[-10  -2   0  -6  -3   3  -3  18   1  -2  -5   6  -3   2  40  -8]	[74] <114>
[-13  -2   4  -8   6  -3   5  -1   4  -4  -3   5   2   5  -2 -11]	[74] <116>
[-9  2 -1 -4  3  6  9  8 -5 -9 -1  3 -2  3  7 -4]	[69] <93>
[ -8  -1   6  -4   4   8   3  15  -2 -14   0   4  -5   2  -3  -8]	[69] <89>
[ -2  -3  -2  -5   2  -1  -3  20   6 -10   6   4 -11   0   3  -9]	[67] <94>
[-6 -1  1 -5 -4  6 -4  7  0 -7 -1  5 -4  6  1 -7]	[74] <116>
[ -5  -3   0  -8   1   6  -2  14   3 -17  -3   5  -8   6  -5 -16]	[67] <91>
[ -6   3   7  -6   1  11  -2  10   3 -12   3   5  -1   2  -8  -8]	[74] <108>
[ -8   0   2 -12   8   0   1   9  -1 -11   0   6  -4   3  -4 -27]	[74] <116>
[ -7   0  -2  -5   5   6  -1  18   2  -9   4   1   1  10  -1 -19]	[77] <97>
[-8 -2  2 -2  2  2  3 11  0 -2 -3  7 -4  1 -4 -8]	[74] <114>
[ -6  -6   4 -14   0  16  -5  32   5 -17   4   8 -12   0   3 -30]	[67] <94>
[ -3   0  -4   3   5   4   5  17   8  -3   2  15  -2   1   5 -14]	[77] <97>
[ -6  -3   3  -6   2   2  17   5  -3 -10  -1   3  -3   0   0  -8]	[69] <93>
[ -2   2  -1  -9  -1  10   0  23   1  -1  -2  12  -3  -3   5 -13]	[74] <114>
[ -7  -6   4 -10   0   7   6  15   0 -14   5  13  -6  -2  -3  -9]	[69] <93>
[  0  -7   2 -13   0  12  -6  21  -1 -11   2  10  -4   2   4 -10]	[77] <97>
[ -5   1   3  -3   6   4   2  16   6  -7  -5   5   0  -1  -1 -14]	[77] <97>
[-8  3  9 -1  7  0 17 29 -1  5 -3  5  0  0  2 -8]	[69] <93>
[ -3   3   2  -1   9   0   4   2   4   0  -4  -1  -1   4  -6 -18]	[67] <95>
[ -5  -2   5  -6  -1   5   3   9  -3 -12  -2   0  -7   6   0 -11]	[69] <89>
[  2  -1  -3  -2  -2   8  -7  23   4   1  -3   2 -10  -4  -3 -14]	[67] <95>
[ -5  -3   2  -4   6   3  -1  27   3   6   5   5  -3   1  -5 -18]	[77] <97>
[ -1  -9   1  -5   0  15   1  14   0   1 -10   4  -8 -10   0 -17]	[67] <95>
[-6 -1  2 -6  8  4  1  8 -1 -1 -1  5 -8 -1 -6 -5]	[74] <108>
[-10  -2  -1  -6  -1  11   0  21   0  -6   4   8  -2   1   3 -15]	[77] <97>
[ -5  -3   5  -7   8  10   9  19   3  -9  -2   5  -3   2   2 -14]	[67] <91>
[-9 -3  1 -9 -2  6 -7  6  6 -6  1 -3  0  2  3 -5]	[74] <116>

[ 2  2  4 -2  1  4 -7  1  2  0 -2 -3 -4  2 -4  2]	<45> (15)
[-3 -3  1 -2  4  0 -2  0  0 -1 -1  0 -1  1  9  1]	<42> (13)
[ 2 -1  0 -1  1 -2 -4  2  2 -1  0 -1  2  1 -3  1]	<45> (15)
[ 1 -1  2  3  0  0 -4  2  2  1  2 -3 -4  2  1  2]	<45> (2)
[-5  0  2 -2  1  1 -2  4 -3  0 -3 -2 -2  1  3  0]	<42> (12)
[ 1 -2  4  1  0  0 -6  1  0  1  0 -3 -2  2 -4  3]	<45> (2)
[-6  0 -1 -1 -3 -3  2  2 -1  2 -5 -3 -4  1 10 -3]	<42> (13)
[ 1 -1  1 -1  1  2 -2 -1  1  1  1 -2  0 -1  1  4]	<36> (7)
[-2  1  3 -3  2  5 -4 -1  1  1 -1 -2 -1  1  0  1]	<36> (7)
[ 2  2 -3 -1  1  0 -2  1  3  1  0 -2 -1  2  3  2]	<45> (2)
[-2 -2  3 -2  1  2 -4  0 -1  0  0 -1 -5  1  4  2]	<45> (2)
[-3 -2 -1 -1 -3 -1 -2  0 -4  1  1  2 -4  2  4  2]	<45> (2)
[ 2  1  3 -1 11  0 -2  2  1  1 -3 -5  1  1  9 -1]	<42> (12)
[-3  2 -3 -4  0 -2  1  0 -2  0  0  0 -3  2 16 -2]	<42> (13)
[-1  1 -4 -2 -3  3 -4  0  0  1  1  2 -2  3 -3  3]	<36> (10)
[ 1 -5  2  0  1  1 -4  0  1 -2  1 -1 -1  3  2  1]	<45> (2)
